Look-ups in named tables: a row name and a column name give one cell, copied from the table.

Mugu:
|  | Tenirit | Lif | Keteris | Madazit | Mizoruk |
|---|---|---|---|---|---|
| Veleg | 37147 | 70025 | 82894 | 53690 | 31105 |
| Gerodu | 56865 | 47656 | 57042 | 58461 | 59585 |
| Vimotir | 26715 | 90159 | 89335 | 56849 | 23371 |
| Mis | 53939 | 47858 | 49415 | 42311 | 51692 |

What is the Lif of Gerodu in Mugu?
47656
What is the Lif of Mis in Mugu?
47858
What is the Keteris of Mis in Mugu?
49415
What is the Mizoruk of Veleg in Mugu?
31105
What is the Madazit of Mis in Mugu?
42311
What is the Keteris of Veleg in Mugu?
82894
What is the Mizoruk of Gerodu in Mugu?
59585
What is the Lif of Vimotir in Mugu?
90159
What is the Tenirit of Vimotir in Mugu?
26715

Table Pem
cols = Bel, Fak, Fikir, Far, Rera, Sek
Turozat: [148, 202, 160, 8, 165, 158]
Tolo: [41, 139, 158, 65, 136, 83]
Bup: [160, 67, 84, 243, 203, 130]
Zofev: [92, 173, 74, 33, 171, 160]
Roz: [63, 116, 61, 71, 176, 165]

Fak of Turozat is 202
Sek of Roz is 165
Far of Turozat is 8
Far of Zofev is 33
Rera of Zofev is 171
Sek of Bup is 130
Fak of Roz is 116
Far of Bup is 243
Bel of Bup is 160
Row with the largest Rera: Bup

Viki:
	Riti	Biti	Gezoti	Gugisu	Pobize
Vub	4.247	2.755	3.793	5.631	3.109
Fisume	3.621	3.146	3.807	4.495	3.168
Nuni	2.999	1.748	3.141	5.725	3.775
Rerise	1.873	2.572	6.035	7.764	4.479
Telum	3.453	3.308	5.012	5.918	3.446
Tulaz	2.201	2.759	5.481	6.797	4.181
Ren	1.375	0.482	4.382	9.026	5.094
Paza	2.747	2.889	3.693	4.227	3.495
Ses	2.568	2.902	4.460	5.197	3.728

Riti of Ses is 2.568
Biti of Fisume is 3.146
Pobize of Rerise is 4.479
Gugisu of Paza is 4.227
Biti of Ren is 0.482
Pobize of Vub is 3.109
Gugisu of Ses is 5.197
Pobize of Fisume is 3.168
Pobize of Telum is 3.446
Biti of Nuni is 1.748
Pobize of Ren is 5.094
Riti of Rerise is 1.873
Riti of Vub is 4.247
Gezoti of Ren is 4.382
Gugisu of Vub is 5.631

Gilolam.tsv
	Manif	Nirut	Zadopi	Per	Goninet	Tonodul	Kizules
Geze	132	133	96	113	56	104	205
Bam	171	177	109	204	195	236	67
Vunugo	115	191	38	132	121	209	151
Lev	98	168	51	145	83	192	163
Zed	180	159	241	205	243	186	111
Lizub	182	156	247	202	242	177	116

Lev, Tonodul -> 192
Bam, Zadopi -> 109
Vunugo, Manif -> 115
Lev, Nirut -> 168
Vunugo, Kizules -> 151
Lizub, Kizules -> 116
Lizub, Manif -> 182
Lizub, Goninet -> 242
Bam, Nirut -> 177
Lizub, Tonodul -> 177
Geze, Per -> 113

Vode =
       Rugutag     Dod
Baz      0.240   0.547
Mor     -0.532   0.062
Zuram   -0.076  -0.012

What is the Dod of Mor in Vode?
0.062
What is the Dod of Baz in Vode?
0.547
What is the Rugutag of Zuram in Vode?
-0.076
What is the Dod of Zuram in Vode?
-0.012
What is the Rugutag of Baz in Vode?
0.240
What is the Rugutag of Mor in Vode?
-0.532

Fomi.tsv
	Zarif	Popez	Mos	Silale	Rumola
Rerego	91	111	205	196	12
Nir	153	141	107	21	99
Dete	71	36	159	127	7
Loga	70	73	88	152	90

What is the Zarif of Loga in Fomi? 70
What is the Mos of Loga in Fomi? 88
What is the Zarif of Nir in Fomi? 153
What is the Rumola of Loga in Fomi? 90
What is the Silale of Dete in Fomi? 127
What is the Mos of Rerego in Fomi? 205
Which row has the largest Popez? Nir

Sot
         Bovoma    Tal  Tozulal   Masu    Zut    Vav
Tevez     -0.23  -0.19    -0.06   0.45  -0.21   0.42
Luduzog    0.61  -0.21     0.79  -0.29  -0.55   0.17
Daz       -0.05  -0.04    -0.06  -0.05  -0.06  -0.06
Tel        0.23  -0.40     0.22   0.33  -0.23  -0.66
Denere    -0.05  -0.06    -0.06  -0.03  -0.05  -0.04
Silune    -0.24  -0.04     0.30   0.40   0.18  -0.14
Tol       -0.07  -0.07     0.24  -0.52   0.24  -0.33
Timenog   -0.15  -0.48    -0.32  -0.24   0.24   0.05
Pek       -0.17  -0.72    -0.63  -0.04  -0.22   0.52
Dit       -0.06  -0.06    -0.04  -0.03  -0.06  -0.05
Vup       -0.09  -0.09    -0.08   0.02  -0.03  -0.02
Doza      -0.05  -0.29     0.26  -0.26   0.40  -0.18
Nunedo    -0.06  -0.08    -0.03  -0.04  -0.03  -0.02

Nunedo, Tal: -0.08
Denere, Masu: -0.03
Nunedo, Bovoma: -0.06
Doza, Masu: -0.26
Luduzog, Bovoma: 0.61
Dit, Zut: -0.06
Vup, Vav: -0.02
Daz, Tal: -0.04
Tol, Tal: -0.07
Daz, Masu: -0.05
Doza, Tal: -0.29
Doza, Bovoma: -0.05
Daz, Zut: -0.06
Dit, Vav: -0.05
Pek, Vav: 0.52
Row with the largest Bovoma: Luduzog

Tozagi =
|  | Zituge | Sofire | Zogin | Pavob | Tozepid | Leduto |
|---|---|---|---|---|---|---|
| Ket | 120 | 131 | 129 | 124 | 128 | 128 |
| Togagar | 113 | 135 | 121 | 92 | 113 | 125 |
| Kibuf | 106 | 143 | 126 | 72 | 118 | 121 |
| Mamipav | 118 | 127 | 121 | 50 | 108 | 121 |
| Dimuvem | 115 | 176 | 126 | 130 | 131 | 116 |
| Buliv | 129 | 102 | 126 | 123 | 132 | 127 |
| Vevu | 89 | 148 | 134 | 90 | 102 | 126 |
| Liduma | 101 | 161 | 125 | 116 | 124 | 128 |
| Vepog | 68 | 220 | 127 | 119 | 122 | 114 |

Ket, Sofire => 131
Liduma, Zituge => 101
Liduma, Zogin => 125
Mamipav, Sofire => 127
Buliv, Leduto => 127
Liduma, Leduto => 128
Dimuvem, Pavob => 130
Kibuf, Sofire => 143
Vevu, Leduto => 126
Togagar, Zituge => 113

Naliru
         Genize  Kanuki  Dudage  Tekope  Dezosi  Mimuge   Bovok  Nugabo   Lenez    Limu
Nebe     34.836  96.026  84.511  70.803  15.544  67.310  89.213  48.958  13.296  88.398
Fizesat  47.023  41.212  49.538  52.048  42.481  40.978  48.406  45.748  59.025  50.100
Mub      52.531  48.021  41.094  49.822  40.538  49.891  39.965  42.344  36.891  60.553
Gumi     37.408  33.529  39.181  29.042  52.583  44.577  33.461  39.568  37.844  49.582
Vuza     23.710  45.425  37.615  28.230  42.003  29.215  21.621  13.111  20.386  80.281

Gumi, Lenez -> 37.844
Nebe, Bovok -> 89.213
Fizesat, Genize -> 47.023
Vuza, Tekope -> 28.230
Mub, Dudage -> 41.094
Vuza, Kanuki -> 45.425

